Below is a small trained network, with its code and all its weights. Each question gives an input and a class and asks what happens when units are switched off, that is, made to give their printed mean instead of their output.

import numpy as np


def w(rows, s, z=0):
    codes = np.array(rows[::2]) - 128.0
    scale = np.full(codes.shape[1], s)
    scale[-1] = z or s
    return codes * scale


def f(y):
    return np.maximum(y, 0)


def log_softmax(a):
    a = a - a.max(-1, keepdims=True)
    return a - np.log(np.exp(a).sum(-1, keepdims=True))


def net(x, mask):
    res = np.array(x, float).reshape(1, 6) / 4 @ E
    y = f(res @ A[0][:, :-1].T + A[0][:, -1])
    res = res + np.where(mask, y, B[0][:, -1]) @ B[0][:, :-1]
    return log_softmax(res[-1] @ U[:, :-1].T + U[:, -1])


A, B = {}, {}
E = w([
[181,112,132],'x0',
[3,70,160],'x1',
[166,63,56],'x2',
[134,178,240],'x3',
[55,116,71],'x4',
[187,2,197],'x5',
],0.0043)
A[0] = w([
[171,123,105,34],'n1',
[179,47,96,196],'n2',
[70,234,89,154],'n3',
[215,89,66,2],'n4',
[79,125,170,185],'n5',
[156,115,198,110],'n6',
[33,136,177,161],'n7',
[71,38,172,143],'n8',
[116,148,230,167],'n9',
[128,127,131,103],'n10',
[125,128,127,99],'n11',
[133,151,168,133],'n12',
[148,106,139,101],'n13',
[123,174,123,91],'n14',
[125,133,127,132],'n15',
[152,119,182,119],'n16',
[153,116,203,114],'n17',
[122,122,127,104],'n18',
[137,142,113,91],'n19',
[77,128,142,174],'n20',
[127,83,136,85],'n21',
[55,152,128,93],'n22',
[113,67,107,172],'n23',
[102,176,112,143],'n24',
[105,158,119,157],'n25',
[98,180,111,149],'n26',
[116,76,115,155],'n27',
[125,125,130,99],'n28',
[142,182,245,130],'n29',
[55,136,170,162],'n30',
[90,110,116,51],'n31',
[71,17,165,160],'n32',
],0.012,0.0037)
B[0] = w([
[81,127,106,138],'n1',
[126,217,53,224],'n2',
[109,120,251,255],'n3',
[60,117,40,171],'n4',
[85,108,99,198],'n5',
[105,58,113,174],'n6',
[55,120,88,224],'n7',
[135,231,94,222],'n8',
[175,73,63,213],'n9',
[128,126,119,128],'n10',
[128,127,129,128],'n11',
[163,114,121,162],'n12',
[101,126,151,142],'n13',
[137,161,161,155],'n14',
[126,126,132,135],'n15',
[117,75,114,165],'n16',
[117,62,95,178],'n17',
[133,130,127,129],'n18',
[134,150,134,136],'n19',
[84,114,120,190],'n20',
[102,154,143,150],'n21',
[74,145,99,184],'n22',
[115,191,120,199],'n23',
[118,123,181,186],'n24',
[112,113,157,176],'n25',
[116,119,186,193],'n26',
[111,175,133,182],'n27',
[127,131,135,128],'n28',
[225,79,97,218],'n29',
[75,117,93,206],'n30',
[171,142,108,145],'n31',
[132,254,114,239],'n32',
],0.042,0.0053)
U = w([
[165,230,98,8],'0',
[49,110,169,68],'1',
[166,108,252,185],'2',
[242,6,68,109],'3',
[78,172,35,253],'4',
[230,27,144,77],'5',
],0.0032,0.0041)

Each question gives the input, the list of numbers given to net, and the class t.
The units are the neurons (one row each of A and B). Each row of codes is followed by its name. A weight is (code - 128) times the scale printed after its matrix; where a second scale follows, it is the last column's (A, B and U).
mask holds one flag per neuron, in row order. A switched-off neuron (its flag False) gives its mean, the last column of its row in B, instead of its output. The means were averaged over made-up inputs and are rounded, as every weight is.
A unit's drop is (log p(t) with every unit on - log p(t) with that unit switched off) / (log p(t) with every unit on - log p(t) with every unit switched off).
The circuit of an input: a set's keep is (log p(t) with only the set's units on - log p(t) with every unit switched off) / (log p(t) with every unit on - log p(t) with every unit switched off). Starting from the 12 units with the biggest drops (on a tie, the unit counted first), units are removed one at a time, each time the one whose removal leaves the highest keep (on an exact tie, the one counted first), for as long as the keep stays at least 0.8.
units of the circuit, in order: the units of the circuit, biggest drop first
top k neurons: the k neurons with the biggest drops, biggest first
drop of u: that unit's drop, to one decimal
input [-4,-2,5,-4,4,7], class 0: units of the circuit, in order : (n32 n7)
input [-5,3,-2,5,-2,-3], class 3: top 2 neurons : (n29 n9)
input [4,-6,4,-7,7,-8], class 2: top neuron : (n3)
input [-5,6,4,-6,1,7], class 0: top 2 neurons : (n32 n8)
input [-4,-4,2,-4,7,6], class 0: units of the circuit, in order : (n7 n30 n32)
input [5,5,7,-6,3,6], class 0: units of the circuit, in order : (n32 n8)
input [7,5,-6,-2,5,-3], class 1: top 2 neurons : (n3 n2)
input [8,4,6,-4,6,8], class 0: units of the circuit, in order : (n32 n8)
input [-8,4,-7,-2,-7,-6], class 1: top 2 neurons : (n7 n3)
input [-3,-8,6,0,6,-4], class 2: top 2 neurons : (n3 n7)
input [3,0,-3,-4,2,2], class 0: drop of n4 : 0.2
input [-1,-2,-4,-6,4,7], class 0: drop of n7 : 0.2
input [-4,5,4,-6,-4,-5], class 1: drop of n3 : 0.2
input [5,3,-5,-7,2,7], class 0: drop of n28 : 0.0
